[ 127   36   74  -27 -256  137  -50 -109  -76 -180  -73   25    9   94
   -4  151  -72 -200  -34 -178  163  196  119 -119  -92  -59   63  229
   92 -128  399  -62  -99  152 -224  -37 -129  242  -28  -74   21  201
 -338]	(67)
[ -12  -93   94  -26   44  -15 -147 -133   43  -12  246   33  150   35
   34  335  278 -220 -108   -2  212  190  145  226  171   42  224  -32
  -94  211  -51  -23    3  185 -207  -32 -236  253  138   17  204  -33
 -233]	(80)
[ 166  -23  -38   19  -57  -80  -16  286  111   27  -27  -91   70  -55
 -191 -257  -91    8   45  129 -271   16  545  -79  244  -55  -13 -108
 -181  133 -110 -165 -255   -2  -20  138   77 -239  183   84  -25 -101
  153]	(66)
[ 176 -129  -33  -25 -218 -112    0  -56  153  103  -25  110   83 -133
  136 -237 -229   16 -184  135 -294  -68  286  196 -121  147   97  -59
  -95  211  144   12 -180    7   51   70   15 -143  261  117   11  -68
 -197]	(66)
[  76   59  -69  -80  174   43 -136  187  -17  -73 -143 -206 -244   -3
  128 -179   22  223  307  -57  198   67 -191  -25   70  -71 -288  -53
  189 -388   26   27  201   40  -35 -107  345  -51 -196   11  -86  119
  144]	(85)
[ 127  -35   23   -6 -127   52  -64  -92  155  -21  100  120   79  -43
  111  -54   72  -58 -118   87  -25   51  214  171  -31  118  179  -24
 -100  173   89   27 -139   85  -46  -18 -100   88  188   38   57 -138
 -194]	(68)
[  91    3   35   15   69  105  -72  315   52  -90  129  -99  159   50
 -314  -50  236 -133  117   29  -25  168  554  -94  407 -142   54 -111
 -219  157 -281 -251 -146  125 -158   98  -72   25   82   18   30 -112
  183]	(63)
[  89  -92   16 -175   21   39 -153  307  -82 -181  -16 -224  -10   67
 -406   75   97 -251  185  -67  110  301  553 -198  125 -201  -97  -74
  -34  -83   39 -336 -208  225 -169   95  210  -85    0  108  -69   97
   -4]	(72)
[  85 -141   21    7  -76 -215   12  -21  -45  144 -124  -20   86  -52
  240   48 -262   26 -128  -27 -111  -35  -37  176   -3   49    6   24
  110   38  149   73  117   11  -73   53  -57   26   86   64  111  214
 -182]	(68)
[  40  157  -14  -53  165  -11 -241   86  102 -161   78 -199 -269   51
  -43  139  276   24  239   67  356  228   90 -119  185  -41  -44  -20
   44 -244   86    6 -147   77 -103 -125  218  -40    6    6   11  -97
   44]	(66)
[ 172   13  -59  -53 -192   69 -119 -186  240    4  136  191  -75 -121
  221 -206   -4  108 -116   99  -84   22  114  146 -202  229  130   -3
  -11   74  241  105  -98    4  129  -75   82   20  195   89  -66 -157
 -292]	(72)
[ 168  -37  -15  -93  -67  224  -36  348  -83 -155 -112 -111   55   42
 -270 -267  -25  -60  202 -142  -65  149  399 -197  102 -190 -176  -28
   -3 -124  -23 -288   -3  145 -104   88  151   11 -118   34 -155  133
   95]	(85)
[ 180   63   -7   33 -274  123   35 -127   21  -61 -188   80  -45  -11
  220 -257 -261   72  -15  -84  -51  -41  -79   25 -134   23  -55  173
   51 -149  299   58  -14   26 -103  -69  -45   74  -39 -106  -20  130
 -188]	(67)
[  97 -157   17  -26 -100 -224  -15  -12  -62  138 -106  -14   74  -55
  221  109 -268   11 -149  -61 -113    9   -6  120  -63   63   18   43
  184   19  237   70  134    8  -29   68  -13   55   91  115   70  257
 -254]	(68)
[ 146 -146   38   -8 -268 -143   83   16 -140   50 -272  -40  120   -4
   60  -23 -444 -117 -122 -119 -190   -1  155   12  -74  -64  -51  129
   79  -11  295  -74  -45   64 -168  116  -81  -21   45   14   56  332
 -232]	(67)
[  71  107   31  -75   80  166 -193  180  -13 -241   69 -160 -110  113
 -202  147  289 -114  230  -85  325  305  241 -219  178 -137  -33   29
   52 -211   80 -142  -82  166 -170  -57  108  140  -80  -10  -39   18
   -1]	(85)
[  37 -156   38  -11   13  -31  -67  -92  107   97  181   89  201  -58
  119   18  130  -85 -139   78  -35   23  150  356  134   95  167 -128
 -170  305 -174   -7   40  121 -106   11 -186  111  176   48  162  -92
 -131]	(80)
[ 125   -2    9  -57  -16   32 -129  264   98 -128  115 -107   45   24
 -353   -7  178 -178   86   87  -20  221  668 -165  231  -92   77  -95
 -179  116  -50 -248 -345  124  -93   99   70  -99  173   96  -27 -147
   49]	(66)
[  69 -122   96   12 -144   84   47   -7 -132  -37  -68    1  249   72
  -55   42  -90 -235  -58 -161   -3   83  173  106  144 -130   25   78
 -103  105  -23 -171   40  193 -320   57 -283  199  -29  -95  139  216
 -141]	(80)
[ 161  -50  -19  -24 -228  -15  -39 -148  174   11   13  123   13  -91
  133 -195 -122  -19 -137  121 -140  -14  227  174 -136  141  115   -5
 -121  143  191   25 -233   49   -9  -11  -11  -78  222   42   21 -115
 -236]	(72)
[ 163  153  -71   74    9  276  -10  166  103  -37  -28   23  -34  -28
  116 -503   32  301  212  -52  -83  -64  -46  -14  212  -33 -161  -10
  -34 -147 -183   -2  212  -36    4  -72   60   74 -144  -99 -107  -38
  225]	(63)
[ 152  154  -75  -17    0  154  -91  187   23 -109 -111 -113 -199    6
   26 -294  -39  218  265  -87   53   65   -8 -189   96  -81 -227   50
  122 -339   87  -27   90  -11  -12  -72  247  -20 -158  -35 -149   85
  113]	(66)
[  63   74   30  -80  119  223 -195  156   63 -232  149 -100  -56   85
 -184   56  402 -116  214  -13  310  270  272  -74  189  -92   18  -66
  -65  -86  -72 -146  -94  194 -158  -72   76  137  -35   -4  -16 -120
   43]	(68)
[  52   61   94   48 -105  181  -38 -160  -43 -134   14   32   73  109
   78  120   90 -149   11 -149  241  132  -54   68  121  -69   68  165
  -45  -50   87  -23   36  168 -314 -100 -277  312  -74 -182  143  115
 -182]	(79)
[ 149 -188  -46  -68  -67  -95  -75    6  191  165  140  153  125 -171
  212 -166  -27   97 -201  142 -268  -39  230  287 -112  233  157 -174
   -7  283   22   72   42   -4  186   72   61  -10  271  236  -19 -124
 -195]	(68)
[   0  -97   15  -48  126 -122 -199 -141   96  135  277   69   35  -65
  300  283  213   62 -128   11  139  110 -125  279   59  190  171  -68
  135  116   21  166  278   38   39  -64  -43  247  128  142  114   12
 -270]	(80)
[  67   31   11   62  -24  -65  -49 -178   91   63  -10   46  -41  -37
  373   -5  -40  129  -56   29   81  -41 -244  232   25  118   51   50
   54  -33  108  203  112   -4  -77 -111  -90  113   50  -52  127   23
 -144]	(63)
[ 122   16  -43   22  -21  139  -91 -141  265   65  211  213   34 -116
  324 -274  168  203  -75  116  -59  -62  -47  318   -1  226  138  -98
  -86  161  -90  158  123   -3  100 -104  -47  139  133   31   12 -238
  -99]	(79)
[  70    1  -92    1  212   84  -32  210   -4   92 -109 -123  -66  -66
  216 -450  -40  362  277  -65  -37 -115 -282  170  247  -64 -334 -139
   52 -221 -328   16  444  -15  -18  -69  203  -35 -231  -38  -48  114
  310]	(80)
[ 197   -4  -22   -3 -168   83   10  260   33  -61  -74  -45   91  -12
 -236 -295 -130  -47   63   -5 -243   61  528 -164  155 -108  -48  -13
 -135   52   -7 -229 -204   50  -67  127   41 -116   77   30  -87   10
   69]	(66)
[  74  -67   83  -16 -122  225  -34  -44  -46  -95  102   80  223   66
  -70   41  120 -218  -41 -153   75  152  207   91  122  -72  100   56
 -112  128  -39 -161   58  211 -249    5 -267  308  -18  -73   82   91
 -183]	(80)
[  -4  -47   34  -45  114  -30 -244 -182  159   65  405  117   50  -41
  221  342  383   -9 -138   36  211  183  -11  247   93  206  275  -62
   59  184    6  143  183   75   23  -87 -110  324  176  125  120 -109
 -304]	(80)
[  29  154  -48   63  277  -72 -139  162   77   31    6 -191 -200   -4
  195  -56  142  301  253   39  184   22 -218    8  348  -23 -155  -56
   99 -250 -153  132  214  -66  -37 -114  165  -17  -90  -32   43   -5
  246]	(63)
[ 154  -46  -62   39  -90 -121  -19  -95  225  167    2  126   -2 -166
  376 -291 -151  233 -139  183 -231 -159  -20  296  -72  233   77  -83
  -22  139   66  201    3  -85  128  -23   36  -91  216   86   31 -137
 -100]	(85)
[  66   31  -43   -2  143   13  -50  169  -60   16 -152 -163 -107    0
  173 -186  -67  229  231  -99   83   -9 -230   34  177  -85 -258  -19
  147 -285  -77   31  308    7  -82  -65  167   15 -196  -38  -13  191
  160]	(63)
[ 131  278  -41   75  -10  143 -114   44   89 -124  -28  -63 -238   37
  133 -130   58  232  215  -57  170   80 -120 -206  157  -21  -98  148
  127 -335  166  101   51  -58  -40 -144  102   97 -111 -110  -67   15
   48]	(67)
[ 130  -44  -53  -70   61  187   -4  327 -115  -48 -190 -138    5    1
  -31 -394 -101  153  271 -176  -58   15   14  -37  126 -170 -325  -65
   86 -243 -150 -166  299   83  -74   22  208   12 -253   -6 -133  225
  205]	(63)
[ 138 -123  -19   52 -114    8   87  -44  125  134  -68  121  182 -115
  243 -416 -179  100 -107  100 -278 -190   58  373   37   93   16 -107
 -196  225 -162   29   35   28  -52   23 -126  -55  122  -21   87  -71
    8]	(79)
[ 113  112  -57   32   60   79  -49  110   17  -12 -130  -86 -147  -14
  219 -261  -68  279  205  -70   55  -29 -226   -9  120  -30 -207   31
  140 -291   12   85  239  -36  -29  -96  150   35 -163  -61  -53  112
  122]	(68)
[  72  246  -64  113  170 -150 -139   91  143   28  -30 -176 -293  -19
  235  -46   40  336  205  103  142   -1 -187  -94  299   28 -105   30
  119 -285   40  210   38 -147    7 -128  175  -99    0  -44   33  -50
  184]	(67)

[ 467   85 -127  -88   44   25    3  -10 -257 -289  355   73  141   11
 -102 -216 -167  287   79  -20 -327   73   45  125 -107  112  -50 -196
 -532  -86   47  249 -438   31  161 -243  340   56  260  -56 -423  201
  107]	(94)
[ -21   60 -116 -154  316 -124  -45   68   16   24    0   41  -49 -123
  141 -193  -55  144  -80 -130  -41 -132   69 -165  123   16  221  -63
 -110  279   -5  302   29   38  -18   45  -26  386  -73  195  -72 -106
  -48]	(87)
[-193   45 -120   39  392   -5  -47   84   42    3 -149  -15  -44 -129
  248 -315  -35  116   -9   -8  134 -118   -4  -80  147   37    2 -221
  -92   10   20   51 -148  -46 -100   92  116  165   90 -192 -139  -77
 -289]	(96)
[   3 -202  234  -88 -129  135  -21  -70  271   50  -21    3   12   69
   42   71   33 -206  191  -27  -79  -82   85   45   74  -38  115  199
  146  177   23  -54  235  100   96   -2  -85 -104 -150   30  158 -336
  321]	(94)
[ 163   81   22  -42  187  -73  -43   59 -107  -29   82  183  -49  -69
  -63 -160   29   61  -70   92 -125   -5   85   64  -19   96   89 -139
  -89  205  -36  171 -345  129  130   39  195  137 -111 -212  -81  114
  -43]	(81)
[ -27   32  212  -31  204   -6  -70   34  133  113  -81  156 -115   11
  -30  -29  216 -133  -65  172  -10  -40   89   52  -29  103  110  -74
  316  285   -3   -6 -167   46   81  169    1  -22 -266 -375  263 -129
  -27]	(84)
[ 139   14   26 -109  207  -18 -179  -30  -72 -176  218  -96  -21 -149
  120 -201   50  113  -34  -23  -84  -59   55  -39  201   93   72 -110
  -87   64  -38  171 -162   70   67 -114  237  131   76  -63  -21 -158
  145]	(77)
[ -51 -258  -39  -32  177  135  101  -80   30 -128  -63  -35  129  -71
  299 -189 -216  137  137  -82  -40   -5   82   28  206  -78 -125  -80
 -367  -36   73  103  119   72   32 -121   17  150  169  208 -215 -100
  122]	(86)
[ -76  -48   -8  -41  101   78  -19  106   66  128  -57   38  -53  -47
  113  -55  -28  -55   41   49  118    8   -8  -27   69    5  -91  -13
  155   64  -23   48  -66    9  -11  130   75   48  -30 -214   25  -89
   31]	(94)
[-168 -179  193   57   34  119   13 -152  258   17  -75 -116   -3  -36
   83  -92   99 -201  112  -19   62 -174  -34  -21  124  -34   60  112
  131  -18    6 -155  284   68    4  -42  -48  -82  -47   -3  125 -338
  186]	(96)
[-186  -60  -47  152   19   35   59  -59  156   95   20 -225  -86 -110
 -102 -114  160 -362   57 -135  114 -441 -194 -205   26   34  197  171
  310 -207  -89  -99  450   -9 -162  -14  -57  -14  -11  130   34 -295
  -25]	(86)
[  43  119 -167   13  209   -5  121   50   23    1  -36  102   52   51
  -50 -233 -100  142   49  -60  -88 -120  -36  -31 -181   47   74 -152
 -263   -3   91  110 -127  -99  -40    1    0  117  101  -38 -297   74
 -226]	(96)
[  60 -105  173  194  -42   47  179 -163  -66  -20   23  164   26  -84
 -223 -180   21 -132    3  181  -46    3  -66  189  -85  -22 -106    6
 -173  -80  -72 -102 -173  286  201  -86  221  -53  -78 -203 -157  220
  146]	(77)
[  57 -106  153   94    2   97  174 -208   25  -43   66   35   72  -17
 -149 -130   35  -59   13   95  -56   -8  -84   93  -94  -17 -107   17
 -124 -110    9  -61   18  124  129 -148   66  -41   20  -57  -68   31
  246]	(87)
[  64  -78   49 -150  167   23 -170   46  -24  -73  100  -20  -31 -131
  226 -110  -26   77    9    9  -14   40  115   -9  262   35  -10  -61
  -12  169  -38  173 -143  107   78   -1  192  140   -3  -91   36 -163
  179]	(94)
[ -56 -264  122 -204   40  135  -85   -1  188    7  -58  -22   36  -35
  358    9 -139   25  165  -67    5   72  160   -1  306  -92  -32   98
  -24  239   34  109  162  104   75   16  -28  103  -40  116   90 -333
  344]	(77)
[ 155  107 -124 -204  312   30   82  -17   66  -91   69   35  124  126
   74 -167 -105  354    5 -114 -200   -4   48  -78 -156   60   56 -203
 -313  117  205  271  -47 -233  -15 -102 -153  204  174  134 -158  -91
   -4]	(87)
[  17 -328  101  -76   59  241  218 -112  160 -121 -237  213  270  153
  316 -128 -387  276  300    7 -167  244  207  265   53 -171 -243 -102
 -667  119  229   20  -58   91  181 -104  -61   17  139   92 -315   12
  196]	(96)
[ 172  131 -100   79   57  124  224  -26  -19   -9   84   86  107  157
 -249 -156  -39   96   62   66 -102   -3 -153   67 -398   83 -153 -159
 -188 -239  122   -3 -219 -184    1  -82   44 -114  212 -253 -271  174
  -82]	(77)
[-104   55   12  -20  142  -24  -67  180    2  294  -14   75 -210 -128
  -31   44  175 -243 -138  149  221  -29  -65 -111   34   94  -32   34
  593  147 -143   82  -85   42  -38  281   87   93 -240 -362  281  -66
   -6]	(84)
[ 201  233 -189  117  104  -56   25  -82  -38 -186  294 -183   22  -13
 -303 -303  128  -25   35 -170 -196 -429 -192 -134 -224  183  293  -86
 -154 -298   11   35   19 -140 -102 -225  127  -28  224   59 -299  -81
 -187]	(99)
[-121   65  -40   72  122   12   -9  161   -3  232  -56   69 -157 -109
  -50  -74   94 -190  -65  131  218  -62 -111  -62  -23   64  -71  -23
  373    1 -107    1 -154   23  -52  226  145   28 -112 -407   70   27
 -124]	(94)
[ 130    4 -110  -24   53   55  271  -98  109  -32   26   63  154  160
 -156 -117 -118   91  120 -155 -236 -159  -44  -35 -288   -3  125   -2
 -328  -29  157  120  206 -110   -5 -143 -213   86  105  306 -273  -17
   18]	(99)
[ -58  -14   32  133  -65  121  136 -138  203   58   64 -167   10   47
 -210  -74  145 -255  100  -61   28 -286 -219  -99 -175   39   70  135
  200 -264   15 -162  331  -99  -93  -92  -86 -165   71    6   14 -239
   93]	(96)
[  26  188  -31   28   75  -59   22  148  -11  288   82   98 -193  -34
 -302   49  243 -283 -149  123  100 -136 -148 -121 -225  155   83   44
  578   74 -115   73  -78  -38  -50  222   28   29 -231 -334  205   15
  -80]	(84)
[ 470  182 -148 -127   46  -68   35    9 -321  -98  489   35   16  -57
 -309  -63   25  122 -150   10 -227   28  -90  -60 -205  169  -11  -68
  -67  -52  -61  365 -251    5  107 -170  232  181   98   16 -144  193
  234]	(81)
[  31 -239  -12   93 -140  152  161 -163   44  -85  117 -151  104  -53
  -38  -94  -84 -170  188 -122  -62 -186 -106  -13   49  -51  -35  161
 -145 -268  -23  -39  343  106   12 -210   44  -44  147  271 -189 -141
  269]	(86)
[ 184   61  -35 -106  -12   81   34   91   53   72  111   74   12  122
 -116   37    0  -27   80    3 -108  -13  -11   -6 -194   87   13    0
  112   55   54  117  -78 -109   18   37   -8  -42    4 -143  -13  -60
   78]	(81)
[ 297  -42  -60   -3  -71   73   11 -138 -127 -269  347 -132  124  -65
  -84 -200  -91   81  127 -107 -209  -89  -64   28   21   47   -5   -1
 -373 -236  -13   97  -49   82   90 -313  279   -5  262  134 -316  -27
  264]	(87)
[  30  -99  -81  -29   84   15   60  -26  -43  -39   53    9   43 -117
   92 -173 -153   64   52  -78  -28  -39   -6  -34  116  -44  -17   11
 -245    7  -23  153   33  130   44  -77  117  199   66  158 -212   -5
  128]	(96)
[-373   16  -51  280  146    4  314   90  192  377 -457  280  -86   14
 -151 -172  -11 -251   23  114  223 -187 -138    6 -248  -65   18   -4
  114   25   -6 -177   28   50  -86  306 -132   36 -221 -272 -145  189
 -434]	(96)
[ -90 -206   63   15  -93  178  181  -59  164  135  -91   29   62   36
   30    9 -110 -124  153    5   75   21  -66   23  -23 -103 -161  148
   23  -49   28  -55  216   55   28    8  -69  -34    2   24  -32  -99
  248]	(87)
[ 200   98  -39   -1   61   85   46   -3  -44  -58  180    6   43   56
 -148 -122   27   52   34   49  -98  -19  -81   30 -193  114  -79 -118
  -47 -141   46   50 -213 -103   29  -81  140  -79  151 -244 -130   32
   34]	(94)
[ -90  -70   14  -80    3  179  164    4  203  237  -44  -23   12  104
  -17   97    6 -101   45   13  131   24 -130 -107 -153  -29 -173  109
  315  -36   69   18  259 -166  -69   81 -218  -16    9  -53  156 -185
  222]	(77)
[ -74 -173  113   20   -2  104   85 -113   96   55    0  -35   11  -78
   30  -62   -1 -122   42   21   71  -26  -62  -11   85  -58  -91  113
   58  -28  -34  -21  176  124   55  -43   21   32  -29   25   40 -130
  279]	(87)
[ 171  158  -39 -126  138  -36 -225  106  -77   15  323 -141 -150 -114
  -62  -12  232 -106 -110   12    8 -121  -61 -166   51  212  100  -24
  453   25 -106  182 -106  -77  -44   36  189   48  -20 -223  221 -227
  109]	(84)
[  61 -233  108  -69   18  129   10 -101   53 -137   16   19  112  -43
  210 -128 -171   92  167  -18  -95   79  111  116  196  -75  -92    0
 -326   58   41   51  -16  166  144 -129  128   43   77   66 -144 -113
  291]	(87)
[ 187  -19   51  -82   39  123   72 -119   84 -122  145  -26  119  111
  -54  -93  -23  103  104  -36 -186  -23   -5   34 -128   43   -9  -45
 -188  -45  120   61    6  -87   66 -172  -21  -49  145   18  -96 -129
  204]	(77)
[-141 -111  -93  -10  327   -1  -74   -9  -14 -100  -14 -135  -20 -229
  316 -278  -59   77   -4  -95   82 -149   28 -118  331    1   26 -111
 -135   -9  -39  130   66   73  -59  -40  134  247  107  105 -108 -181
  -35]	(86)
[  52   94  -67  -32  196  -66   24  -43  -40    0  157  -55  -41 -113
  -93 -176   79   22 -120  -50  -19 -156 -100 -149  -29   68  105  -30
   27    0  -39  171   39    1  -19  -62   47  206   14   66  -38  -54
   58]	(87)
[  50   60  -81  301   57  122  241 -127  -22 -109   33  -16  103   51
 -261 -306   18  -54  115   56  -63 -197 -213   98 -302   81 -100 -162
 -265 -455   63 -196 -137  -83  -34 -160  158 -214  263 -250 -381  159
 -218]	(99)

[ -43  -56  160   -7   96   58   62   92  122   78  -97  -55  -62   23
  209  -73   17 -148 -190  132   78   75   70    8  -88  181   22   -2
  100 -101  116  138 -134   -4  124   80    3 -143 -186   35  122  117
  162]	(46)
[-330 -139  304  146  332  131   60  -11  232   13   67 -144 -103  332
  -91  115 -134 -171 -316  -67  -89  141  140  131 -115  100  340 -150
  143 -136   -7  212  -27   17  362  171  141   93 -176  510  -53 -130
  665]	(47)
[-325 -326 -271 -160  274  115  272 -162  336  386 -209 -196 -193   15
  105  119 -127  224  -84 -277 -179  100   90 -305  190 -212 -114  -89
  149   61 -222  201   68  331   45  371  128 -203   98 -261 -131 -206
  233]	(33)
[-280 -135  199  226  198  259  107  -64   -6  -50  141    1  -63  298
  -14  183 -108  -78 -193   29  -66  111   28  223 -278   85  388  -39
  135 -199  -10   72  -57  -48  300  148  170  126  -99  404  -84 -329
  348]	(47)
[ -68  148  -80   38 -245  -24  -96   22  -20  -93  -38  231  152 -101
 -104  -79  -29  -92   21  -21   25   26  117 -167  303   81 -282  -99
  -93   -6   71   67  131  -95  -23  -34 -178 -137  191  -21 -163  213
 -188]	(45)
[ -26  281 -141 -112   93  215   14  -49 -226  -66  -84  201   66 -180
  -43  116 -151  -56  112  -29 -269   23  -16 -290 -110 -106  -81  227
  110   -1  254   24 -190 -220   55 -193  -63 -277  201 -270  -75   -5
 -357]	(36)
[-132 -177 -182 -117  -69  -16   28  -66  202  141 -185    1   11  -48
   70  -85  -16   -7   16 -110   -7   10   95 -241  286  -21 -275 -112
   55   29  -95  185  136   97  -15  177 -121 -167   57 -144 -153   49
  -10]	(47)
[ -15   37  238  175   12  213  169  -30 -123 -273  220  105  -84  203
  -84  284 -186  161   13   18 -121  186  125   33 -128  118   21  -77
   39 -240  -21 -217   84 -148   43  -41  167   -1  252  247 -100  -80
   91]	(36)
[ -82   -9 -470 -198  -38  292  137 -230 -200   61  -98  198   18 -146
   -2  224 -157  207  293 -165 -262  -11 -149 -397   19 -277 -283  118
  152  -42  -66  -55   81  -91  -55    1  -25 -217  372 -423 -307 -344
 -554]	(33)
[   9  -86   47  133  -33  247  197   44 -123  -18   50  116  -92   52
  247   85   59  130 -111  183  134  136  -58  168 -197  208   72  -29
  -38 -209   35  -95  -44  -18  -29  148  158 -104  -28  -54  127 -174
 -107]	(33)
[ -83   -5  215  -26   16  -44   86   23  210   18    8 -105  -77   70
   20   70 -190  -69  -73   -3  -51   86  207 -224  102   55 -242  -69
  216 -142  -63   -7   43    4  158  -26  -22  -61  121  173 -134  269
  234]	(39)
[ -57 -105  148  -93  142  158  119   39  178   74    5 -125 -116  185
   60  127  -85  -85 -208   23   26  121   13 -113  -37  115 -136 -183
  153 -218   -1  106  105  -54  181   53   87  -84  -97  235  -34  -22
  254]	(39)
[   9 -228   -1  -51   25   99  102 -136   15 -149  -52   51 -121   93
   71   84  -84  176  222  -85 -131   73   33  -80  -14    2  -36  -27
  153 -129 -202 -113   80  -49  -46  136    9  -48  179  -65 -133 -159
   14]	(47)
[-187 -192   56  175  -35  140  138  -99   26  -63  101   55  -57  187
    5  145 -105  120   -9  -34  -33  102   97   67   -5   49   61 -105
   67 -154 -169  -53  118   37   78  186   96   64  135  186 -176 -200
  142]	(28)
[-143  154   28   22  -66   47 -184  117   62    1  -47  159  137   25
  -99 -126   68 -363 -271   59  165   36  -54    4  162  199  -72 -204
  -69 -106  175  257   78 -165  205    2 -139  -52 -158  264  -40  112
   66]	(47)
[ -26 -116  -16 -123  107  111   48  -93   32  -66  -95   31  -93   50
   45   63  -87   27  124  -75 -136   52  -28 -143  -40  -20  -39   -1
  192 -120  -91  -10   13  -97   59   67  -23  -84   90  -49 -108 -115
   19]	(46)
[-150 -213 -185  -33   71  234  267  -55   90  239  -66  -38 -121   28
  193  135  -22  194 -126  -31   15  114  -13 -107   18   -6 -119  -96
   24  -85  -71   76   72  163  -18  253  160 -189   30 -181  -17 -231
  -31]	(33)
[  82  152   78   36 -238 -214 -112  -16  -67 -296 -114  250   65 -222
    6 -174  -88   20  335   -8 -122    3  249 -180  220   57 -192  157
   58   41  -26 -179  -95 -106 -135  -90 -264 -136  367 -247 -107  429
 -208]	(28)
[ 130  -62  168  116 -113   57   72   25  -96 -287   29  179  -81   46
  112   -6   24  167  114   90   42  137   87  118  -17  235    4  -60
  -59 -159  -53 -201   29  -98 -146   84   26  -78  145  -33   67   47
  -34]	(45)
[-317 -102   -3   73  198  179  127  -65  144  120    7  -47  -46  151
  -70  141 -124   -5 -208 -125 -121  116  118  -52   34  -23  100 -114
   42  -32    0  201   42   86  185  180  119  -63    5  160 -115 -169
  298]	(33)
[-256   70  283  301   50  203  174    9   24  -83  256  -23   56  250
 -164  274 -244  -34 -272   11 -142  161  376    5  -42  105   51  -91
  -23  -76  187  113   47   -9  193  -53  165  -48   89  445 -136   42
  313]	(36)
[ -93   95  247  122  191  238  185   54  -72  -57  160   55 -230  154
   71  257 -114   54 -190  113   36  203 -174  143 -310  135  197  -45
  178 -393  -82 -269  -99 -102  243   54  253   87   84  235   55 -165
  180]	(33)
[-149 -109  -92 -178  148   51   10 -102  173   67 -165  -37  -50   22
  -35   20 -115  -56   45 -177 -173   28   43 -270  127  -95 -119  -48
  185  -13  -75  162   51  -15  114   94  -77 -125   67  -44 -174  -39
  121]	(46)
[ 330    5  185  105 -261   56   69   85 -245 -388   50  303 -129  -35
  247  -34  111  229  213  245  198  146  -92  197 -111  342  -70  -34
  -52 -318 -111 -452    8 -202 -237   37   18  -50  200 -140  157   73
 -290]	(45)
[ 208  117  -62 -165 -141   48 -157  -47 -200 -323 -156  259  163 -144
  -30 -108  -29 -108  339    0 -193  -43  101 -252   60   47 -224  133
   20   50  222   65  -21 -336 -140 -213 -283 -285  143 -240  -97  155
 -401]	(46)
[-310  321   29  105   77  235 -108   -3  -99  -77  148  189  164  126
 -365  192 -184 -307 -230  -69 -132   67  -22  -88    7   -9   49 -108
   20 -125  219  181   68 -260  363 -155  -14   22   78  426 -256  -95
   72]	(33)
[ 164 -264  372  243 -196   73  190   17  -50 -326  170   57 -127  234
  225   71   -8  219   93  206  121  156  198  249 -143  336   15  -98
   17 -278 -148 -280   94  -52 -123  115  112   40   85  202   39   13
  110]	(46)
[-104  -27  112  107   15   79   47   29    6  -27    1   91  -75   47
  118    0   -2  -43  -97   94   84   90  -38  110  -85  144  109  -29
   88 -188  -50  -57  -71  -30  126  129   37   15   -6   88   19  -36
   90]	(28)
[ -28  220  162   29   60   60   76   23  -41 -146   43   89  -49  -33
  -69  141 -198   23   13  -17 -173  128  152 -185    0   31 -105   51
  103 -106   79 -129  -81 -118   69 -130   21 -139  266   11  -56  208
   18]	(36)
[ 108  -43  126  -31  -88  124   42   57   -6 -104  -11   35   53   64
  102    0  -11  -91  -44  127   29   60  151  -90   -8  202 -211  -67
   -1  -94  185  125   65 -148  -23  -66  -51 -211  -73   66    6  119
  -56]	(39)
[-107  -22  -48  -31   84  111  140   23   83  130  -84   18 -101  -41
  124   44  -28   61 -128   -4   12  114    1 -103   41   49  -83  -52
   40  -88   -6   33  -28   67   37  141   71 -170   47 -131   33   -2
   24]	(33)
[  -5 -188  311  177    9  128  104  -16    7 -234   96  -13   -8  242
   61   66  -77   10  -15   81  -76  108  300  124 -132  210  122  -36
   20  -87   80   62   12  -77   20   43   53  -59  -50  258  -15  -11
  243]	(46)
[  64  422   56 -150  105    8  -41   56 -112 -139 -111  170  -33 -248
  -53   40 -173  -84  107  -16 -221   74   15 -333   -6  -31 -170  194
  167  -67  177 -142 -236 -230   65 -255 -109 -249  289 -243    7  336
 -201]	(36)
[-139  -99  213  228  -76  208   62  -36  -50 -166  186   46  114  273
  -59  139 -118 -112 -105   82  -51   65  240   93 -107  155   67  -78
   12 -115  135  144  100 -126  149  -22   37    9  -43  419 -170 -105
  144]	(46)
[-249 -141    8  -37   -3  -66   70   13  364  261 -116 -159    4   34
   54  -59  -90 -129 -221  -69   27   42  247 -240  294   24 -269 -156
   95   23  -29  287  103  188  142  153  -65 -138  -43   92 -138  220
  277]	(46)
[  97 -135 -119 -106   81  258  102   37  -55    4 -138  117  -95    3
  210  -19  164  100  -72   63  104  125 -161   52  -67  186   -3 -124
 -115 -115   79   82   28  -71 -126  193   80 -252 -132 -223  195 -221
 -130]	(33)
[-252   54 -147  -44  115  215  132  -76   59  149   -7    1   23   24
 -111  209 -192   -4 -127 -144 -192   78   94 -294   94 -125 -170  -51
   71  -11   87  178   70   14  139   11   57 -185  145    8 -198  -91
    3]	(36)
[ -99  174  121  124   13  207  166   90  -65   48  116   61  -29   19
   73  180 -107  -35 -241  144   36  135   39  -35 -128  124  -69   -5
   50 -196  159  -42  -79  -53  149  -56  132 -118   56  107   26   52
  -33]	(36)
[ 197  -71   14  -29 -186   66    2   63  -97 -155  -89  203  -44  -53
  242 -119  148   35   89  173  196   64 -115   70  -14  257 -130  -66
  -25 -198  -24 -123   30 -141 -134   84  -69 -123   -4 -153  107   24
 -245]	(47)
[ -52 -172   70   87  -81   19  144  -79   22  -61  -13   40  -95   23
  181   36  -92  141  139   36  -38   58  119  -22  -35   42  -31   65
  173 -127 -179 -156  -34   53   -3  134    8  -19  177  -70 -100   -5
   -6]	(47)
